After every row comes roughly how far along a hidden order it lies, from 0 to 15.
In the rows, 100 means zero.
98,121,99,111,98,151,103,99,95,200,114,113,110,75,115,108,93,128,102,91,94,90,93,96,97,83,103,104,103,99,97,107,105,98,104,113,98,87,120,98,141,87,111,130,121,112,102,102,100,196,75,112,87,92,95,108,133,99,101,111,97,94,109,107,95,141,81,99,87,118,103,101,95,115,113,108,96,95,99,109,114,96,88,114,112,106,100,100,118,92,99,101,95,101,79,96,105,104,96,101,127,89,77,106,109,112,106,89,97,95,114,108,107,93,114,86,110,88,98,95,109,93,105,116,96,123,48,100,117,95,96,83,97,100,87,121,79,106,85,101,121,90,110,118,88,113,79,101,115,98,125,123,90,94,96,89,121,107,89,115,85,104,77,98,142,96,103,87,146,105,96,107,86,99,96,97,112,75,119,92,92,103,129,108,112,107,116,101,102,89,132,105,93,108,117,102,87,87,135,126,95,139,112,114,105,115,93,127,86,95,157,95,95,117,104,99,102,105,87,102,90,108,100,95,91,93,111,99,103,125,100,109,89,111,117,125,106,103,95,92,99,118,86,91,97,96,97,101,109,91,111,108,102,99,90,109,99,104,96,99,104,85,90,97,100,101,87,112,113,118,111,84,109,98,110,104,97,117,83,102,105,100,81,87,120,91,87,93,89,114,104,97,120,92,95,83,99,111,107,127,89,82,124,91,86,94,95,86,107,124,86,109,99,89,93,88,115,100,98,82,78,92,100,84,92,86,95,108,98,102,70,103,87,107,79,97,99,101,84,87,88,93,106,102,96,87,99,109,104,107,100,140,105,94,104,92,115,105,95,104,108,53,104,104,89,100,98,102,98,109,97,120,87,86,98,110,84,95,114,110,107,104 => 8
99,113,100,111,100,106,104,97,105,200,115,116,107,77,104,103,87,127,98,94,91,93,99,96,95,74,103,104,103,101,100,103,103,87,105,118,102,89,117,98,144,89,104,135,124,121,102,104,99,174,77,109,85,93,99,106,132,98,99,106,104,90,116,110,94,122,71,96,89,114,104,102,111,111,114,109,82,96,105,106,116,100,99,112,112,103,98,104,119,93,102,105,97,99,72,92,100,107,96,102,120,92,81,106,113,109,103,87,98,93,115,108,108,87,123,91,105,89,100,97,108,89,105,116,95,116,57,100,119,94,93,83,96,99,80,116,88,108,84,103,112,89,114,112,91,68,78,100,113,102,120,112,87,98,98,87,113,111,85,121,89,103,76,100,139,99,99,87,144,101,98,114,92,97,95,104,109,71,116,92,98,102,122,108,108,104,115,107,104,91,141,106,97,108,106,96,91,90,121,129,101,139,109,116,105,114,101,122,88,94,141,91,96,120,103,91,103,95,87,102,86,109,96,96,94,94,131,94,103,104,92,110,85,110,115,117,105,104,93,91,96,116,86,93,90,98,96,99,106,91,103,111,104,98,93,103,103,108,100,95,108,90,91,92,102,106,85,112,111,118,113,81,107,98,110,103,98,118,87,100,107,114,78,88,118,87,88,92,88,116,120,97,116,107,100,77,97,115,118,127,93,75,121,96,87,95,100,86,101,124,80,116,102,93,92,92,111,105,102,93,91,92,96,87,92,88,91,120,100,100,77,106,81,109,71,98,96,134,80,87,81,100,111,107,98,82,101,104,104,108,102,140,102,84,110,93,107,112,99,109,106,43,112,103,91,100,104,111,103,108,94,79,94,89,91,107,77,93,116,111,108,101 => 5
100,146,95,107,104,150,104,95,87,200,95,99,115,73,128,107,101,122,111,89,98,94,89,96,100,81,107,96,122,91,87,103,105,105,113,109,94,85,115,111,139,79,116,127,114,91,105,100,97,181,72,102,86,83,87,112,120,102,94,102,71,101,106,98,98,134,90,108,116,125,101,86,95,115,110,96,107,95,60,107,109,100,86,115,121,105,103,81,98,97,93,94,94,102,81,94,87,91,103,94,118,99,73,108,112,101,96,93,98,95,109,104,104,115,108,99,119,89,99,98,107,109,92,120,103,124,10,97,114,99,107,75,82,102,102,119,71,91,96,89,128,91,97,113,97,63,90,101,109,83,120,143,95,101,99,100,130,104,99,102,95,104,89,100,134,94,115,79,141,114,107,97,83,106,97,87,109,87,125,80,81,99,131,109,92,109,105,92,96,103,118,109,93,100,104,112,79,69,107,113,87,118,119,117,113,102,85,123,108,95,137,98,93,108,104,111,104,133,92,105,96,107,112,96,87,99,97,102,98,138,118,102,103,112,119,123,112,107,97,88,102,103,96,85,115,96,91,108,110,78,125,100,94,106,85,98,92,106,83,109,91,96,105,117,103,94,97,101,115,109,112,86,120,104,107,105,95,112,89,105,97,83,83,76,123,101,93,96,93,108,79,85,114,78,89,95,93,98,95,117,99,90,111,93,84,101,86,99,103,117,110,105,104,84,92,94,103,90,100,69,64,87,105,85,102,84,107,96,104,95,84,104,91,100,96,85,99,100,99,98,119,100,103,93,98,101,100,109,105,101,98,148,100,93,92,97,138,100,97,90,112,76,95,93,90,104,86,91,86,102,103,101,96,86,102,107,94,86,101,107,95,112 => 10
100,94,92,93,60,95,103,119,116,200,92,90,100,120,102,67,95,103,106,98,102,114,97,112,109,98,105,85,103,95,102,77,99,96,107,93,89,84,86,65,85,108,72,74,78,114,96,86,90,124,104,90,103,138,87,100,85,110,98,91,69,94,103,82,110,93,119,114,123,99,93,98,73,95,99,87,104,102,97,96,106,107,96,108,84,67,87,113,75,104,91,97,101,105,93,108,99,95,125,100,103,124,107,104,97,88,90,97,101,104,88,87,98,117,78,111,88,99,109,119,98,119,83,89,92,82,77,86,108,77,119,121,95,87,107,92,105,87,114,106,101,107,77,83,113,66,98,105,88,95,109,120,103,98,103,118,103,80,122,90,125,98,122,99,104,98,107,97,88,104,119,96,84,91,106,87,94,123,86,104,94,111,93,90,111,113,88,103,94,122,53,106,100,104,86,118,99,105,71,85,75,86,100,105,105,92,66,93,102,105,145,99,107,84,99,82,89,111,103,99,105,106,108,108,96,93,99,89,99,84,119,94,102,89,81,104,97,100,100,109,95,97,107,99,124,100,100,103,105,90,88,97,90,109,90,133,96,109,100,102,118,115,135,107,108,93,117,148,103,110,85,102,96,103,103,98,99,86,107,130,98,107,97,92,105,108,88,96,114,88,99,85,93,84,100,107,106,69,96,81,107,113,95,100,93,94,77,121,104,108,112,74,100,96,104,113,101,85,97,95,95,91,115,91,112,112,92,106,119,91,114,104,134,100,115,96,102,75,106,102,121,105,75,102,91,106,104,83,115,107,94,103,100,117,82,112,114,91,108,97,102,103,100,100,106,101,83,94,102,72,116,104,121,110,102,102,118,103,92,100,75,103 => 4
104,66,96,93,66,87,101,125,124,200,109,102,94,100,84,65,86,115,96,105,104,115,100,115,108,95,102,94,75,103,111,84,97,86,104,102,91,85,85,57,106,112,77,75,92,136,94,88,94,115,111,96,103,141,97,94,90,105,104,90,95,86,115,95,109,89,105,104,110,97,97,108,83,88,102,96,82,100,70,91,114,106,107,107,73,63,85,136,81,106,100,116,101,102,86,104,122,103,122,106,110,116,119,102,97,84,97,96,100,106,90,92,96,97,90,108,78,99,106,113,99,100,93,94,90,78,119,86,105,82,109,129,107,86,94,91,116,102,109,119,89,104,100,87,111,126,94,105,90,94,104,110,99,89,100,108,96,82,112,105,124,95,117,99,104,106,94,102,100,99,115,102,91,80,112,103,94,102,86,124,111,121,96,87,134,111,100,114,98,110,84,97,100,109,93,112,115,114,84,102,83,96,94,100,100,109,79,89,83,105,143,93,111,107,102,72,84,88,97,95,96,110,96,116,96,84,125,84,104,52,96,102,84,92,72,104,96,100,98,114,94,114,99,105,111,104,104,95,104,97,71,105,104,99,95,136,101,109,106,93,129,105,127,86,111,99,117,149,98,117,95,96,91,97,104,94,100,91,103,141,106,127,90,98,102,86,85,83,115,95,142,91,100,101,102,99,112,82,110,87,102,97,101,102,92,90,90,115,107,115,96,69,97,103,99,110,103,95,96,115,113,99,108,90,96,108,69,119,118,97,118,107,115,109,89,110,102,71,92,99,101,108,79,117,86,90,101,79,118,111,101,101,101,110,97,107,102,101,109,111,94,92,114,106,109,98,96,108,109,75,107,79,117,120,90,105,107,107,103,103,87,96 => 4
108,55,100,96,70,85,104,121,129,184,113,106,95,80,81,76,80,119,93,102,100,110,97,111,103,93,100,98,66,107,115,91,98,85,101,108,96,90,96,71,115,114,82,97,91,147,95,96,99,127,106,102,99,134,101,95,106,103,99,92,116,87,118,106,102,92,91,103,96,98,105,118,92,96,107,100,74,98,109,96,119,105,111,105,84,78,85,140,102,100,98,121,101,100,81,99,125,114,116,109,109,114,114,101,96,92,100,94,100,103,99,96,99,88,102,101,82,97,107,111,102,90,103,95,89,83,115,89,103,89,97,128,111,91,81,97,116,114,98,123,88,97,115,97,102,119,84,102,93,110,109,103,97,88,93,94,98,85,98,113,109,99,112,98,120,107,91,105,110,96,101,118,87,82,112,108,99,94,92,117,112,119,89,92,137,109,102,119,98,94,99,98,98,114,98,104,114,118,100,111,96,116,95,104,101,113,79,94,86,101,150,94,109,118,99,70,88,75,89,96,94,110,84,115,94,84,132,85,105,52,87,103,78,95,85,105,93,99,98,111,90,111,91,104,101,89,104,92,103,99,66,107,109,104,95,127,105,107,114,94,131,96,113,76,109,107,109,152,101,122,99,93,90,96,106,97,103,101,102,129,109,136,85,104,104,90,83,85,107,102,144,97,111,113,105,86,111,97,118,100,92,84,109,102,93,88,92,108,104,134,81,86,99,103,97,105,105,97,98,117,117,100,108,90,92,98,68,124,112,104,101,105,106,110,78,110,99,104,87,95,67,103,86,124,88,88,99,84,116,121,98,100,101,98,105,104,98,105,104,118,98,75,118,106,106,101,108,111,120,83,101,77,111,110,89,107,97,105,112,107,94,97 => 5
92,158,95,108,109,160,102,96,78,200,94,101,113,79,132,111,110,118,113,87,93,95,93,96,97,89,102,106,129,88,88,104,104,112,107,111,94,87,121,110,145,86,123,117,119,81,106,99,98,185,70,100,87,87,89,110,123,107,97,106,68,107,104,100,97,129,102,108,108,116,103,82,97,115,107,100,110,95,69,114,102,98,88,112,111,110,109,77,100,97,90,93,94,104,88,92,89,93,97,95,113,99,68,99,104,111,98,95,96,92,112,103,108,107,122,91,120,89,98,91,107,111,94,121,100,128,33,105,106,100,105,76,85,99,105,120,70,88,97,86,124,90,94,110,97,77,88,103,105,86,117,134,103,101,100,99,128,108,104,96,93,108,78,106,133,92,106,81,141,105,108,93,75,110,93,91,108,90,122,85,77,96,128,112,77,108,100,89,98,109,120,112,97,107,103,107,74,72,111,112,93,120,120,114,107,97,91,124,114,93,143,105,98,97,107,115,107,137,91,108,99,104,113,93,92,101,94,105,92,144,114,104,106,112,122,124,108,107,95,85,106,104,89,80,109,102,94,108,115,80,134,98,96,104,88,91,93,106,78,109,93,91,96,118,99,89,94,104,118,103,98,88,117,105,107,108,96,109,92,97,97,73,90,82,118,111,97,106,88,106,84,97,112,80,91,94,92,99,93,125,90,97,108,99,88,103,90,93,106,98,107,112,104,87,92,86,100,95,95,64,67,90,102,88,103,89,110,92,100,93,80,99,96,100,109,78,96,118,96,98,124,101,101,85,105,103,102,111,97,85,99,145,99,91,93,97,119,95,91,89,115,82,96,92,89,102,84,89,87,105,101,57,85,79,109,112,92,89,101,105,97,113 => 1
97,97,100,109,110,128,99,103,107,163,120,120,106,66,98,100,86,125,93,101,95,96,98,97,98,81,97,109,85,103,110,101,101,88,103,118,98,93,107,94,139,100,102,128,124,121,100,99,102,175,87,113,88,102,102,101,133,98,103,107,114,89,118,112,93,124,81,92,73,106,103,110,113,107,108,110,78,95,130,107,115,99,101,111,98,102,96,110,111,96,93,117,97,97,77,96,118,117,97,103,112,88,92,101,102,110,106,91,96,97,113,110,101,81,130,85,98,96,99,92,109,81,107,118,93,102,79,101,106,95,89,93,101,99,89,111,95,115,88,110,101,87,115,109,92,104,84,99,103,105,124,107,93,93,97,80,113,110,87,124,89,101,84,97,125,102,93,93,137,95,96,110,91,92,105,112,107,81,117,101,100,106,115,101,121,102,123,110,106,88,134,102,95,116,104,94,99,109,114,126,109,132,105,109,103,118,99,112,83,97,142,93,100,120,106,88,96,94,86,95,87,104,93,105,96,88,126,90,101,97,88,109,82,115,104,118,100,103,95,83,98,124,85,96,86,103,99,101,105,93,90,106,105,93,99,104,106,104,104,91,115,84,85,84,101,103,87,130,109,118,113,80,98,100,107,100,98,118,90,106,111,113,87,97,112,86,91,88,90,110,134,103,127,111,101,81,103,114,122,123,88,80,123,101,88,95,104,90,102,119,76,111,97,94,92,89,113,108,98,97,102,99,92,93,87,89,88,124,104,103,88,102,80,111,67,99,97,71,75,89,89,98,105,105,95,80,102,100,104,105,102,129,97,82,116,93,102,111,98,114,103,49,116,102,100,98,103,115,103,107,93,88,89,94,98,107,69,99,117,109,111,99 => 0
102,110,102,110,108,136,102,96,107,200,118,119,112,72,112,103,89,128,97,95,92,92,94,98,96,82,103,106,99,102,102,104,106,97,105,116,103,86,119,104,153,91,104,129,122,122,101,100,99,186,86,109,86,89,95,102,130,99,100,106,104,93,116,107,98,125,76,98,82,118,106,104,111,111,114,109,79,93,121,107,116,99,97,111,107,102,98,112,112,93,99,112,96,101,78,92,108,110,94,102,123,91,90,107,106,112,103,90,97,93,116,107,108,88,119,88,110,92,99,94,106,85,105,118,93,119,75,98,115,95,95,89,97,100,79,120,87,107,89,105,113,89,116,123,88,34,79,99,106,99,119,119,92,92,94,86,116,109,83,123,90,102,75,96,137,101,100,89,145,103,96,117,80,94,103,101,108,65,127,97,105,106,124,107,123,108,118,107,99,91,135,105,96,115,108,101,95,105,118,133,98,133,106,115,102,116,94,117,87,94,144,91,97,121,103,94,102,110,87,98,89,108,89,97,95,91,121,98,100,99,86,109,86,113,113,121,103,103,96,89,93,117,88,90,98,104,98,97,103,87,104,109,104,95,89,104,99,110,100,98,107,83,87,93,98,100,90,115,106,123,111,81,105,99,110,102,98,117,88,103,105,113,80,89,118,88,87,91,94,113,117,98,119,104,96,79,101,104,122,128,88,84,126,94,87,94,98,90,107,122,81,109,100,94,92,90,113,104,99,91,85,91,97,84,88,86,87,118,100,99,80,103,78,104,76,99,97,93,85,91,83,97,105,116,94,85,102,105,104,111,102,141,101,82,110,91,112,107,97,110,106,43,114,99,96,101,104,104,105,108,95,97,89,87,93,110,79,94,117,112,109,106 => 7
101,147,92,107,102,151,104,102,93,200,101,98,114,94,127,103,97,118,112,83,100,96,91,100,99,74,109,93,123,84,88,97,107,100,110,110,99,77,118,105,128,78,113,116,100,97,103,98,92,175,75,100,88,101,86,109,121,111,92,105,65,101,104,95,102,137,93,108,118,119,98,88,97,114,106,96,98,99,80,107,108,99,83,116,108,96,103,87,95,99,97,90,97,104,76,96,80,86,108,95,120,104,69,112,116,99,96,89,99,94,109,102,104,116,98,100,112,91,102,103,105,112,91,116,95,127,9,97,119,99,109,68,85,94,100,111,71,87,103,93,127,98,93,108,99,161,89,103,112,81,122,142,88,100,100,107,122,103,99,97,100,96,88,100,148,93,114,73,132,111,111,95,80,105,95,85,105,91,120,79,83,99,126,107,98,118,102,93,96,112,106,112,95,100,105,111,81,83,110,111,83,119,113,122,112,100,78,123,96,95,144,94,92,107,100,109,104,133,96,107,99,112,110,91,87,99,95,102,99,132,116,103,101,113,117,141,106,108,97,100,94,106,98,86,118,100,93,105,110,77,125,100,97,113,81,106,87,111,84,111,92,100,108,114,105,89,102,111,111,114,106,89,116,99,108,106,98,108,93,109,96,81,83,75,123,103,91,94,93,109,88,84,112,73,90,104,99,91,96,107,108,92,116,93,84,97,82,104,105,106,115,103,100,83,95,103,104,90,95,67,66,83,111,86,110,87,108,97,109,93,85,104,98,105,110,91,100,105,100,93,125,97,92,95,99,107,102,104,109,106,92,148,97,94,83,96,120,100,100,94,111,72,98,93,88,106,81,91,91,91,108,107,97,89,97,110,96,89,95,109,87,112 => 15
